Below is a small trained network, with its code and all its weights. Each question gives an input and a class and asks what happens when units are switched off, that is, made to give their printed mean instead of their output.

import numpy as np


def w(rows, s, z=0):
    codes = np.array(rows[::2]) - 128.0
    scale = np.full(codes.shape[1], s)
    scale[-1] = z or s
    return codes * scale


def f(y):
    return y / 2 * (1 + np.tanh(0.7978845608 * (y + 0.044715 * y**3)))


def log_softmax(a):
    a = a - a.max(-1, keepdims=True)
    return a - np.log(np.exp(a).sum(-1, keepdims=True))


def net(x, mask):
    res = np.array(x, float).reshape(1, 4) / 4 @ E
    y = f(res @ A[0][:, :-1].T + A[0][:, -1])
    res = res + np.where(mask, y, B[0][:, -1]) @ B[0][:, :-1]
    return log_softmax(res[-1] @ U[:, :-1].T + U[:, -1])


A, B = {}, {}
E = w([
[203,181,113,85,119,230,127,126],'x0',
[137,119,129,128,93,119,119,10],'x1',
[144,153,250,168,146,134,59,127],'x2',
[130,127,128,128,127,129,128,129],'x3',
],0.013)
A[0] = w([
[115,122,157,155,137,107,110,128,135],'neuron 1',
[131,125,128,128,117,127,125,97,144],'neuron 2',
[132,121,128,129,103,125,121,5,182],'neuron 3',
[103,99,107,127,124,104,147,129,166],'neuron 4',
[116,123,153,150,137,109,114,127,137],'neuron 5',
[125,126,134,134,131,121,125,133,136],'neuron 6',
[124,133,128,127,146,130,133,221,254],'neuron 7',
[107,106,111,127,125,108,145,129,158],'neuron 8',
[149,143,100,97,119,158,147,128,137],'neuron 9',
[104,103,111,127,125,103,145,129,163],'neuron 10',
[151,153,151,127,130,154,105,128,103],'neuron 11',
[142,137,107,106,121,149,141,128,130],'neuron 12',
[132,129,122,124,119,133,131,117,113],'neuron 13',
[151,150,146,127,130,154,110,127,107],'neuron 14',
],0.021,0.0087)
B[0] = w([
[87,90,184,175,105,122,83,145,174],'neuron 1',
[134,126,129,120,119,91,129,113,151],'neuron 2',
[142,124,135,112,106,7,127,88,234],'neuron 3',
[177,173,139,145,165,139,161,118,180],'neuron 4',
[96,99,174,168,109,126,92,145,167],'neuron 5',
[121,125,145,145,131,133,111,134,136],'neuron 6',
[115,131,119,143,156,226,129,183,252],'neuron 7',
[169,165,137,140,158,136,155,119,170],'neuron 8',
[83,86,67,81,92,134,147,142,192],'neuron 9',
[170,165,141,147,163,138,152,120,176],'neuron 10',
[176,172,134,139,163,129,162,110,180],'neuron 11',
[89,93,90,96,97,132,131,140,170],'neuron 12',
[126,122,114,109,114,99,134,114,133],'neuron 13',
[170,167,129,134,160,131,167,114,175],'neuron 14',
],0.013,0.02)
U = w([
[201,218,126,160,208,203,175,157,228],'0',
[234,220,140,117,151,82,169,59,158],'1',
[16,54,54,70,104,196,147,190,163],'2',
[83,23,58,52,44,86,141,95,8],'3',
[1,57,174,170,135,181,57,188,106],'4',
[74,27,176,156,54,73,61,105,54],'5',
],0.007,0.0018)

Each question gives the input, the list of numbers given to net, and the class t.
The units are the neurons (one row each of A and B). Each row of codes is followed by its name. A weight is (code - 128) times the scale printed after its matrix; where a second scale follows, it is the last column's (A, B and U).
mask holds one flag per neuron, in row order. A switched-off neuron (its flag False) gives its mean, the last column of its row in B, instead of its output. The means were averaged over made-up inputs and are rounded, as every weight is.
A unit's drop is (log p(t) with every unit on - log p(t) with that unit switched off) / (log p(t) with every unit on - log p(t) with every unit switched off).
The circuit of an input: a set's keep is (log p(t) with only the set's units on - log p(t) with every unit switched off) / (log p(t) with every unit on - log p(t) with every unit switched off). Starting from the 12 units with the biggest drops (on a tie, the unit counted first), units are removed one at a time, each time the one whose removal leaves the highest keep (on an exact tie, the one counted first), for as long as the keep stays at least 0.8.
circuit, biggest first: the units of the circuit, biggest drop first
top k neurons: the k neurons with the biggest drops, biggest first
drop when u is switched off: that unit's drop, to one decimal
input [2,2,3,2], class 1: circuit, biggest first : [neuron 7]
input [0,-8,4,-3], class 4: circuit, biggest first : [neuron 4; neuron 10]
input [-7,8,0,1], class 1: top 2 neurons : [neuron 4; neuron 10]
input [7,4,1,2], class 1: top 2 neurons : [neuron 11; neuron 14]
input [-8,2,-1,5], class 1: top 3 neurons : [neuron 4; neuron 7; neuron 10]
input [-5,-2,1,8], class 4: top 2 neurons : [neuron 1; neuron 11]
input [-4,-3,1,-1], class 4: top 3 neurons : [neuron 11; neuron 14; neuron 1]
input [5,0,0,4], class 2: top 2 neurons : [neuron 3; neuron 9]
input [6,5,0,7], class 3: drop when neuron 12 is switched off : 0.1
input [-1,-5,5,3], class 4: drop when neuron 5 is switched off : 0.0
input [-3,1,8,-6], class 5: drop when neuron 7 is switched off : 1.2
input [-6,1,-4,-3], class 1: drop when neuron 7 is switched off : 1.2
